Here is a tiny trained network, its code and every weight. The questions are about switching its units off for an input and a class, where a switched-off unit gives its printed mean instead of its output.

import numpy as np


def w(rows, s, z=0):
    codes = np.array(rows[::2]) - 128.0
    scale = np.full(codes.shape[1], s)
    scale[-1] = z or s
    return codes * scale


def f(y):
    return y / 2 * (1 + np.tanh(0.7978845608 * (y + 0.044715 * y**3)))


def log_softmax(a):
    a = a - a.max(-1, keepdims=True)
    return a - np.log(np.exp(a).sum(-1, keepdims=True))


def net(x, mask):
    res = np.array(x, float).reshape(1, 5) / 4 @ E
    y = f(res @ A[0][:, :-1].T + A[0][:, -1])
    res = res + np.where(mask, y, B[0][:, -1]) @ B[0][:, :-1]
    return log_softmax(res[-1] @ U[:, :-1].T + U[:, -1])


A, B = {}, {}
E = w([
[158,50,72,120,127,165,102,100,75],'x0',
[20,185,166,88,95,162,69,189,29],'x1',
[143,194,84,223,101,108,106,207,117],'x2',
[139,121,228,224,252,106,114,166,101],'x3',
[119,185,92,163,66,112,103,51,150],'x4',
],0.011)
A[0] = w([
[88,149,190,121,149,55,171,75,224,169],'N0',
[164,74,169,74,160,60,181,88,106,142],'N1',
[113,115,124,36,139,202,145,47,28,195],'N2',
[158,69,150,65,100,168,149,110,189,124],'N3',
[211,162,82,127,162,71,146,26,193,152],'N4',
[91,139,85,127,53,100,160,141,2,255],'N5',
[111,92,127,6,109,220,28,125,65,189],'N6',
[161,97,209,232,134,43,130,195,76,201],'N7',
[172,173,91,148,182,122,196,143,190,167],'N8',
[222,116,87,138,81,48,104,103,192,172],'N9',
],0.0087,0.0045)
B[0] = w([
[214,157,156,69,77,42,149,44,49,196],'N0',
[233,194,24,108,164,101,40,91,198,189],'N1',
[110,65,84,91,213,164,80,69,174,217],'N2',
[179,70,84,155,145,132,28,98,137,185],'N3',
[129,87,134,168,32,77,129,159,179,225],'N4',
[82,170,135,192,85,255,161,86,127,212],'N5',
[20,117,151,64,248,182,115,44,194,239],'N6',
[177,161,204,232,167,167,172,126,133,250],'N7',
[160,135,138,166,61,97,193,176,135,190],'N8',
[137,38,70,196,85,118,185,160,67,208],'N9',
],0.0087,0.014)
U = w([
[95,187,74,126,45,155,157,123,114,107],'0',
[214,111,78,65,162,117,69,137,170,41],'1',
[164,174,173,184,254,159,202,223,122,249],'2',
[193,38,99,160,66,80,203,202,152,4],'3',
[176,183,185,81,92,51,135,86,104,150],'4',
[34,65,125,101,203,207,124,66,149,133],'5',
],0.0087,0.0022)

Each question gives the input, the list of numbers given to net, and the class t.
The units are the neurons (one row each of A and B). Each row of codes is followed by its name. A weight is (code - 128) times the scale printed after its matrix; where a second scale follows, it is the last column's (A, B and U).
mask holds one flag per neuron, in row order. A switched-off neuron (its flag False) gives its mean, the last column of its row in B, instead of its output. The means were averaged over made-up inputs and are rounded, as every weight is.
A unit's drop is (log p(t) with every unit on - log p(t) with that unit switched off) / (log p(t) with every unit on - log p(t) with every unit switched off).
The circuit of an input: a set's keep is (log p(t) with only the set's units on - log p(t) with every unit switched off) / (log p(t) with every unit on - log p(t) with every unit switched off). Starting from all 10 units, units are removed one at a time, each time the one whose removal leaves the highest keep (on an exact tie, the one counted first), for as long as the keep stays at least 0.8.
circuit, biggest first: the units of the circuit, biggest drop first
most important unit: the unit with the biggest drop
k most important neurons: the k neurons with the biggest drops, biggest first
drop when u is switched off: that unit's drop, to one decimal
input [0,2,-1,5,7], class 2: most important unit => N4
input [1,0,-6,7,5], class 4: circuit, biggest first => [N0, N6]
input [-7,-1,4,-3,6], class 3: circuit, biggest first => [N9, N6]
input [-5,-1,-4,1,-4], class 4: 2 most important neurons => [N0, N2]
input [-6,-5,-5,2,1], class 3: 2 most important neurons => [N4, N6]
input [4,-8,-5,-6,2], class 3: 2 most important neurons => [N9, N4]
input [3,-7,-5,-6,-2], class 1: 4 most important neurons => [N1, N3, N2, N7]
input [-5,-4,-3,-5,-7], class 1: 3 most important neurons => [N1, N3, N7]
input [7,8,6,4,6], class 5: 2 most important neurons => [N6, N5]
input [7,-3,-3,7,3], class 1: 2 most important neurons => [N1, N5]
input [-2,-7,-8,4,-2], class 1: drop when N1 is switched off => 2.2
input [0,-1,-8,8,1], class 1: drop when N1 is switched off => 0.6
input [-6,-3,-3,2,5], class 4: drop when N0 is switched off => 2.8
input [-8,-3,2,0,6], class 3: circuit, biggest first => [N9]
